Each row has a class, written after it.
[  2  14 -14   0  19  12  -4  10  -5  -8   6   9  -6  -8   2   3   7   0
  -5  23 -13   0 -26  20 -11   6 -12  -6 -13  -1  -1  -8] | (11)
[ -8  12  -3  -7 -17 -13  26   2  -9  -9  18   8   9  28   9   1  -3  -3
   1 -14  -4  18 -13  18  -3 -13 -12  10   9  -4  24  -1] | (13)
[  0 -12  -7  -8 -31 -10  14 -14  19   5  22   0  -9  16   4 -10 -15  -2
   3  -1 -30   8  20 -17  13  -7  21  -4  26  10  11  -6] | (155)
[  0  10  16  14 -37  -2  24 -16 -17 -27  18  23  -4 -19  26 -14  -5 -38
   9  20 -56 -17  60  14   6  -8  12  28 -12  11 -18  24] | (86)
[ -7  -5  -6 -20   5  22  33   5   9  13 -17  -5  39  36   0  11  36   9
   4 -14  10 -30  44 -35 -16   8   7  22 -30   2  24  -6] | (211)
[  8  14  -7   1   6  13  12   6  10  -3   7   8   8   0   5   7  14   2
  -4  13 -14  -5 -12  15  -7   2  -2  -4 -22  -2   1  -6] | (11)
[ 14  -7 -38 -21   5   4  -2  27  10  -4  14   8   6  18 -15 -10 -11  -9
   7  -5 -27  16  20  23 -20  -1 -26  -2  -9 -14  11 -14] | (58)
[ -8 -15   7  -7  -3  -2  21  -5  -9   6   5   2   9  29  -1 -13  -2  -4
   3   7   7 -15  21 -10  -9  18   9 -10   8   7  20   1] | (143)
[  6 -15   1 -21   1   5  13   1  -2 -12  -7  12   1   7   4  -9   2 -12
  14   6   7 -10   7  -1   2  -9  -3   0   2   3  -1  -9] | (211)
[-23  13  25 -19  -9  34 -34 -14  12   0 -15 -13  18  16  -2  34 -22 -13
  11 -11  36 -31  20  -8 -24  23  54  -1  25 -10  11 -37] | (58)
[  6  -9   9 -17 -34  19  44   2 -10 -10   1  11   7  27  18  12  22 -23
 -14  37 -16 -27   2   2 -11 -13  25  30  14   5  -6  -9] | (11)
[ 19 -14 -31   4  11  -9  14 -13  21  -2  10  -4 -11  -2  -2   5  -7  -7
   4  -4 -31   7  29 -12   1  -5 -23  13  -2   1  -4   5] | (155)
[  39   -6  -29  -22   26  -21   59   -5  -19   44   30   10   71  101
  -35   51   50  -63  -18  -25   60   62   -8  -27  -10  -61 -108   -2
  -48   -1   14   25] | (13)
[ -6  -2   2  -9   5   4   4  -7  14   6  -2  -3   0   3   4  -3   6  -2
  -7 -10  31   9 -12 -12  10 -10   2   2  12   0   5 -17] | (43)
[  4 -10  13   4 -20 -18  66  -5  -6 -29 -11  14 -17  -2  31  20  -4 -28
 -17  31 -14  -1  28  11  12 -15  -3  46 -41   0  -4  35] | (13)
[ -5 -11  11   3   5  10   4 -17 -26  -9   2   0 -14  10  23  -2   0 -29
 -13  14 -21  -3  22 -16   5 -24   5  25   4   6   7  -5] | (86)
[  0  -1  -9 -16   3  25   6   0  -8   1   9 -14   5   6   2  -5   5  18
  -3   7 -26   0 -17  -8  19  -7   2   5 -25   2   5   8] | (173)
[ 43  53 -53   0  14 -28  26 -10   0  -5  19 -18  -2  12   6 -26   5  -2
  15  -9 -20  17 -65  37   7  25 -44 -36  -5   6  23 -27] | (170)
[  1 -10  17  37 -34 -14  93 -12  -8 -29 -23  17  -3 -40   4   1  -3 -30
  14  42 -24 -57  11 -10 -24  16  44  26 -17  38 -42  41] | (11)
[  2   4   7 -13  -2  20  10 -25  22  -9   3   2  19  -2   9  -2 -11 -15
   5 -12  31   5  20  16   8   0 -12   0  55  -6  -2 -12] | (54)
[  7   5 -12  -7 -30   4  18 -25  16  -9   1   5  -5  -7  -6   9  16  27
  11  12 -47 -19  50 -13  23   8  25  16 -59 -17  34 -16] | (211)
[  4   4  14  -3 -34 -18  44   6 -22 -15  10  10  28  23  11   3   5   1
  -6  -5  -4  -6 -20  32  -4 -12   7  20 -14  -4  -3  12] | (13)
[ 20 -13  -4 -11 -36  28   1   3   6 -17  -3  15 -19  12  39  -8   5 -31
 -16  18 -30 -27  32  10 -21 -19  14  27  16 -13 -10 -21] | (11)
[ 12   7 -28  -9 -12  24  50  13  -2  15 -13 -30  27  28   9 -24   3  -8
 -25 -24 -45  -5  19 -33 -37  26  23  47 -11  13   6  15] | (173)
[ 10  15  -9   5  23  10  -8  17   0   1   9   6  15  -5   9  15  24  17
  -4  13   2 -19 -18  21 -15   4 -12 -16 -28  -2  -8  -6] | (11)
[-18  -5  -3  -3   6  11  15 -13  -8  -1 -12  -5  19  17   3  -5   8   7
  13   6  10 -20   7   8   4  -2  -3 -18  -3   2   7  -4] | (170)
[ -3 -17  13 -13  -6   2  26  -7 -10 -14  -5  -3  -6  31  16 -19 -12  -5
   2   6  -6  -4 -10  -2   7   9   1  -1   3   1  17   0] | (143)
[  5  -2  -3 -26 -13  10  25  -1  13 -15  -8   8   1  18  10   1  10  -7
  11   3  -9   2  26  -4   9  -8  -5  23 -14  -7   8  -7] | (211)
[-18  32   8  10  -8 -14   7   9 -37 -32  10  10  23  55   0  15 -24 -12
  28 -11 -67  -2 -15  42 -21  -1 -37 -30 -10 -10  10  10] | (13)
[ -3 -24  -5 -15   2   8  42   0   4 -11  -5   3 -11  55   7  -9   0  -8
   9  13 -34 -12  23  -8   4   2 -16  -9  -3  -2  34 -10] | (143)
[  0 -15  -2 -20 -42  23  33  -7 -29  -1  24  -4  12  34  -9 -19  27 -14
  -4  20 -16  -3 -18   4  45 -21  25  17   7  14  -8 -28] | (170)
[  3  26  -3   1  13  -3  -3  12  -2   2  -3   0  13  -4   9   9  10 -22
  10  12  -3   1  17   1 -12   0  -3  -3 -10   3   6   4] | (77)
[  0   1  -4  11  -8   7  21  -3   4  -2  16  11  22 -14 -26 -28   5  32
  25  -9 -24  -1 -11  34  -2   8  15 -19 -14  -2  23  -4] | (23)
[  9  20 -10 -10 -32  -6  16 -14  19  -5   3   0   0  13  19 -15  -9  -9
  -1  -4   5   2  24   3  -2  13  -6  -9  38  -1  11 -15] | (54)
[ 30   5 -15   4   2  -9  11  -1  32  -6   2   9  -5 -11  11 -26 -14   1
 -13   5  -4  11  29  38   2  14 -10 -22  11  -8  -1 -12] | (54)
[ -6   1  15   3   4   4   9 -12  14   4   7   5   0   3   0 -10   0 -30
   0  -2  25   8   6 -11  14  -6   8  -4  19  13  -2  -9] | (43)
[ 11  -5  -1   4 -18   5  16 -12   8 -11  -7   7 -38   7  17  -7  -7 -34
   4  20 -13   1  34  -9  -6  -7   6  10   6   3  18  -8] | (23)
[  0  12 -17 -25   8   4 -10  16   3   2   9  14   8   2  -3  -1  13  -4
  14  -1   1   2  23  -4   5   7 -27 -13 -36   2   1   0] | (211)
[  2  -6  -8   9   7 -12   8   8  15   9  16   8   9  -3 -17  -8   6  42
   4   0  -4  34  15  31  -8 -11   3  -7 -17 -14  24   4] | (23)
[  1   4   3  15  13   9   1 -10   6  -7  -8  -1 -15   1   3 -11   1 -28
 -14  11  -9   4  21  -7   8   9   4  19 -12   2   0 -10] | (43)
[  7  15  -7  -4 -16  -3  -3  17  -7  -1  10   1   4   5   4   4  17 -13
   8   7 -19  17   4  -6  13 -26  -3  11 -24   0  -2  -3] | (77)
[ -2 -10   6 -21   0   4  -5  -1   7  -8  -3  11  -1   4  13 -12  -3  -3
  12  -2  21   5  15  -2   4 -12  -5  -2   4  -2   6  -3] | (211)
[ -4 -28  11  -8  -1  -2  27  -9 -10  -4  -6   6 -12  27  -1 -22  -4  -4
  -6  30   2  -7   5  -1   8  13  14  -7  -8   3  21  -3] | (143)
[-24 -29  14   3 -24 -17  33 -31 -16   3 -19  -5  17  -2  13   5  -3  24
   5  17  27 -26  21 -10  -2 -15  27 -11   0   2   4  21] | (170)
[  9  11  -1  12  21   6  -2   0 -20  -7   8   4  -3 -12  19 -13   8 -18
  -6   9 -28 -15   5   5   7   0 -10  -4 -37  14  -2   0] | (86)
[-17 -12  -3 -14  10  15  20 -22  -8   1  -7  -5  16   9   2  -5   3   0
   7  12  13 -16  -2   8  10  -1   4 -20  14   4  16  -9] | (170)
[-10 -11   7 -29  -8   7  -7   2  -1   6  -4   3   1   4   9  -8  -2   3
  -7   1  22   7   9 -19   4  -1  19   2  -4   1  13  -9] | (211)
[ 31  37   8 -11 -38  -4   9 -10  -2 -14  21  -3 -24  53  24 -16  -2 -50
  12   1 -19  -2 -23  -7  30  22 -10 -22 -20  14   5 -23] | (143)
[ 12 -15 -10  -6  27  36  13  -8   5   1  -9 -21  24   8  -3 -11   5  20
  -7 -12 -13  -4  -6   3  -5  -7   5  23 -10 -12   5   3] | (173)
[  1 -11 -11  -9 -24  -4  11   0   1  -4   7   8  -7  -4  -3 -10 -13   3
  -8  17  -9  -4  19   9   7   2   8 -14  35   4  -8 -18] | (54)
[-16  -5  54  95  71  -2  68 -14  91 -68 -55 -17   9 -19  26 -25 -47  61
  38 -46 -11  22  20  72 -46  -7  44  55  53 -16 -14  29] | (11)
[ -9   0   1  -7  -7  13  10  -5   1  -3 -29 -17  12  27   4 -13  -5  18
  -1  -7  19   4   5  -6 -33  -6  21  32  19 -10  -2  11] | (173)
[ -9  -9  -5 -12  -4  18  35 -24   7  -3 -10  -5  18  17  12  -6  12   6
   8   7   0 -19  15  10  15  -5   3  -8  -4  -4  21  -8] | (170)
[ 13 -13  24  10  17  29 -18 -15  27 -10  -5  -2   2  43  -4   7 -29 -37
  21 -14 -33  -8  16  -8  22 -14  -2 -55 -56  -4  19 -20] | (58)
[  9  -4  -6   6  15   9   9  -1   7  10  12   8   6   7  -4 -23  13   7
   1   6  -1  14  14  14  -3  -1  -8 -13 -20  -4  36   0] | (23)
[ 16   0 -10  11  16  -4  28  -1 -30  -7  27  -2  10  27  11  -2   9 -24
 -18  -5 -27  14 -11   7   8 -13 -33  23 -26   2  24   9] | (13)
[ -9   7 -14  -5  13  18  -7  -9 -10  -2  -5  -6  11  11   2  -9   8   2
   5   9  -9  -6   0  17  14   9 -17 -23 -31  -4   7  -9] | (170)
[  2  10  -5  -8   8  10   7   9  22   5   9   7  10   5   5 -16  12 -14
  -5 -13   6  14   5   4  10   0 -14   0  -2   2  -1 -10] | (43)
[-48 -36  -1 -54 -19 -25  71   6  28   0  46  60  26  12 -68 -27  24  64
  48  51  34  49  10  64  25 -39  24 -11  93  -6  48 -16] | (211)
[-30  80  57  39  -4 -38 -34  50  24  15  74  14  23  99  21  31  -6 -68
  53 -21  56  46  43  -6 -33 -30 -19 -61  94  62 -56  23] | (11)
[  7  -1   3  -4   4  18  -2  21 -15  -5   3  -1  12  11  10 -23   9 -28
   0   1 -27  16 -17  -2  13 -23  -5   7 -19   5   2  -3] | (77)
[  4 -17   3  -1 -14  18   9  -8  -8   9   4  14  14   3 -11 -19  15  -3
  -3  11   6   0  26   6  -6  -5  13   5 -19  -6  19   2] | (23)
[  1  -5   0  13 -10   6   8  -3  -6  -1  20   6  -4 -10  -7 -17   9   6
   8   6 -10  12  14   5   8  -7   7  13 -19   3  13   4] | (23)
[  5  29  -1  20  22  -2 -24  21  -7   6   2  -1   9   8  -2   7  21 -24
  -2  21  -9  13  37   0  -6  -1  -1   8 -38   2  -1   3] | (77)
[ 11  -9 -15 -13   5   5  -6  15  -8  -5  10  -5   7   1  -4   7 -16 -14
   1  -1 -15  -4   4   7 -13   4  -4   3 -11  -3  -2  -9] | (58)
[ 43  44  -3  -3 -46  -8  72  -9  23  -7 -15 -23   6  90  41  24  27 -44
  10  -3 -11 -12  29 -40 -12 -17 -15  35 -27  12  -9  18] | (173)
[ 12   6  -3 -30 -34 -35  79 -19  12 -15  12  16   9 -18  29 -14 -17   0
  10 -18  23  17 -74  28  14 -15 -23 -20  11   2  33  19] | (13)
[ 10  -7   0  21  28   5 -12   2  -9  -1   5   5  -3   3  -6 -17  10  10
   3   9  -3  15   0  15   3 -10 -22 -15 -44  -6  17   7] | (23)
[  2  10  -6   4  12  16  28  -5  10  -7  -9   8   8 -17   8 -11   0 -23
 -11  17  -2  -4   3  11 -30  23   8  15   4   6   5   7] | (11)
[ 18  12  -9  -5  -1 -10  27 -12  13  -9  -7 -11 -14  28  23 -16  -6 -16
  -8  16 -26  -5  -7  -1  -3  25   5   7  13   8  19  -9] | (155)
[ -3 -10  -1 -13  16  -3  25  18  -2 -22   1   6   5  20  -4   0   4   7
  20  25  16  -8 -13  30  -6  -6  -8  10   9  -1   7  -7] | (58)
[-16  47  38 -31 -48   4 101  -3 -34 -35  19  -7  61 -67  48   3   5   8
 -28   1   8   4 -61  55  22  50  47 114 -11   9 -16  61] | (13)
[ 22   6  -5  -5   7  22   7  -5   7   6  10 -10   8  14  -4 -10   2  -7
  -4   7 -23  -2   0   5   9   0  13  -5 -14   3   1  -3] | (173)
[  1 -11  19  -9   2  -7  -7  12 -12  -1  19  31  19  21  -4 -11 -13 -22
  -3   0  17  13 -20  48   4 -22 -14 -49  -5  -4  -1  -2] | (13)
[ 12 -14  73  47  12   1  -8 -41 -20 -15   0  12  53  63   8  -6   3 -22
   1  -8  41  -7  15  45  -4 -37   6  -9 -15 -23  11  12] | (13)
